Below are the code and all the weights of a small trained network. Each question names an input and a class and asks about switching units off, where a switched-off unit gives its printed mean instead of its output.

import numpy as np


def w(rows, s, z=0):
    codes = np.array(rows[::2]) - 128.0
    scale = np.full(codes.shape[1], s)
    scale[-1] = z or s
    return codes * scale


def f(y):
    return y / 2 * (1 + np.tanh(0.7978845608 * (y + 0.044715 * y**3)))


def log_softmax(a):
    a = a - a.max(-1, keepdims=True)
    return a - np.log(np.exp(a).sum(-1, keepdims=True))


def net(x, mask):
    res = np.array(x, float).reshape(1, 5) / 4 @ E
    y = f(res @ A[0][:, :-1].T + A[0][:, -1])
    res = res + np.where(mask, y, B[0][:, -1]) @ B[0][:, :-1]
    return log_softmax(res[-1] @ U[:, :-1].T + U[:, -1])


A, B = {}, {}
E = w([
[128,120,57,166,175,188,99,151,220],'x0',
[75,14,92,90,89,110,131,56,148],'x1',
[159,117,195,82,219,92,70,67,158],'x2',
[143,125,201,168,102,221,160,69,158],'x3',
[249,40,66,121,177,229,114,109,7],'x4',
],0.012)
A[0] = w([
[166,84,97,160,166,164,121,120,54,39],'n0',
[76,3,76,87,118,135,105,57,102,20],'n1',
[143,86,68,89,163,74,70,203,54,105],'n2',
[124,161,51,105,134,65,86,126,97,2],'n3',
[122,119,37,173,40,171,206,175,69,28],'n4',
[176,91,200,173,107,213,162,74,118,64],'n5',
[164,120,188,89,97,105,133,104,3,58],'n6',
[231,72,96,105,135,181,113,128,52,53],'n7',
[136,110,92,153,79,166,156,171,89,68],'n8',
[215,93,166,90,205,108,35,66,134,24],'n9',
[199,226,149,159,189,159,95,196,62,33],'n10',
[160,102,24,170,202,214,54,151,233,37],'n11',
],0.012,0.0077)
B[0] = w([
[81,155,181,176,103,79,109,149,189,209],'n0',
[165,40,140,88,37,186,90,185,144,217],'n1',
[147,112,79,202,207,195,225,106,172,216],'n2',
[139,173,100,136,152,173,189,112,164,158],'n3',
[151,171,146,49,211,142,31,65,120,215],'n4',
[169,123,45,178,208,178,231,120,174,214],'n5',
[85,133,125,97,97,102,181,106,23,220],'n6',
[46,171,158,196,87,42,120,194,174,254],'n7',
[138,166,157,74,180,136,97,110,133,176],'n8',
[151,203,148,58,202,149,37,53,128,233],'n9',
[174,28,103,59,15,178,87,170,156,232],'n10',
[86,125,135,88,103,84,195,122,12,248],'n11',
],0.011,0.017)
U = w([
[59,179,155,145,96,69,104,151,210,117],'0',
[137,171,140,93,181,147,43,96,120,124],'1',
[161,71,123,105,55,179,97,155,147,118],'2',
[99,139,132,114,112,107,182,118,8,115],'3',
[146,139,101,161,172,181,200,120,180,123],'4',
[163,102,112,185,143,117,96,140,78,253],'5',
[182,120,111,184,126,96,93,113,105,109],'6',
[175,128,111,188,127,108,88,115,119,109],'7',
],0.017,0.037)

Each question gives the input, the list of numbers given to net, and the class t.
The units are the neurons (one row each of A and B). Each row of codes is followed by its name. A weight is (code - 128) times the scale printed after its matrix; where a second scale follows, it is the last column's (A, B and U).
mask holds one flag per neuron, in row order. A switched-off neuron (its flag False) gives its mean, the last column of its row in B, instead of its output. The means were averaged over made-up inputs and are rounded, as every weight is.
A unit's drop is (log p(t) with every unit on - log p(t) with that unit switched off) / (log p(t) with every unit on - log p(t) with every unit switched off).
The circuit of an input: a set's keep is (log p(t) with only the set's units on - log p(t) with every unit switched off) / (log p(t) with every unit on - log p(t) with every unit switched off). Starting from all 12 units, units are removed one at a time, each time the one whose removal leaves the highest keep (on an exact tie, the one counted first), for as long as the keep stays at least 0.8.
circuit, biggest first: the units of the circuit, biggest drop first
unit that matters most: the unit with the biggest drop
top k neurons: the k neurons with the biggest drops, biggest first
drop of u: that unit's drop, to one decimal
input [1,7,3,-4,4], class 2: circuit, biggest first : n1
input [-2,-4,-1,3,-2], class 2: top 3 neurons : n7; n2; n11
input [-6,-5,-8,-2,-6], class 1: top 2 neurons : n4; n7
input [3,7,-2,6,8], class 0: top 3 neurons : n7; n0; n10
input [6,-4,-6,-5,0], class 1: top 3 neurons : n4; n6; n8
input [-2,2,0,6,-5], class 4: top 4 neurons : n7; n0; n11; n10
input [-6,7,1,6,5], class 2: top 2 neurons : n1; n11
input [8,3,-7,8,8], class 0: top 3 neurons : n7; n0; n6
input [-7,4,8,-7,-4], class 1: top 2 neurons : n9; n11
input [-7,4,6,0,-5], class 3: top 4 neurons : n7; n4; n6; n0
input [-4,8,-7,-4,7], class 2: top 3 neurons : n1; n9; n2
input [-7,8,8,6,-5], class 1: top 4 neurons : n9; n10; n11; n7
input [0,-7,1,-6,6], class 2: top 2 neurons : n10; n5
input [6,5,-7,4,-2], class 1: unit that matters most : n4
input [3,7,3,-7,6], class 2: top 4 neurons : n1; n5; n2; n11
input [7,4,3,2,-4], class 3: drop of n11 : 0.4
input [3,3,-7,-8,-2], class 4: drop of n11 : 0.0
input [7,3,4,-2,5], class 3: drop of n11 : 3.1
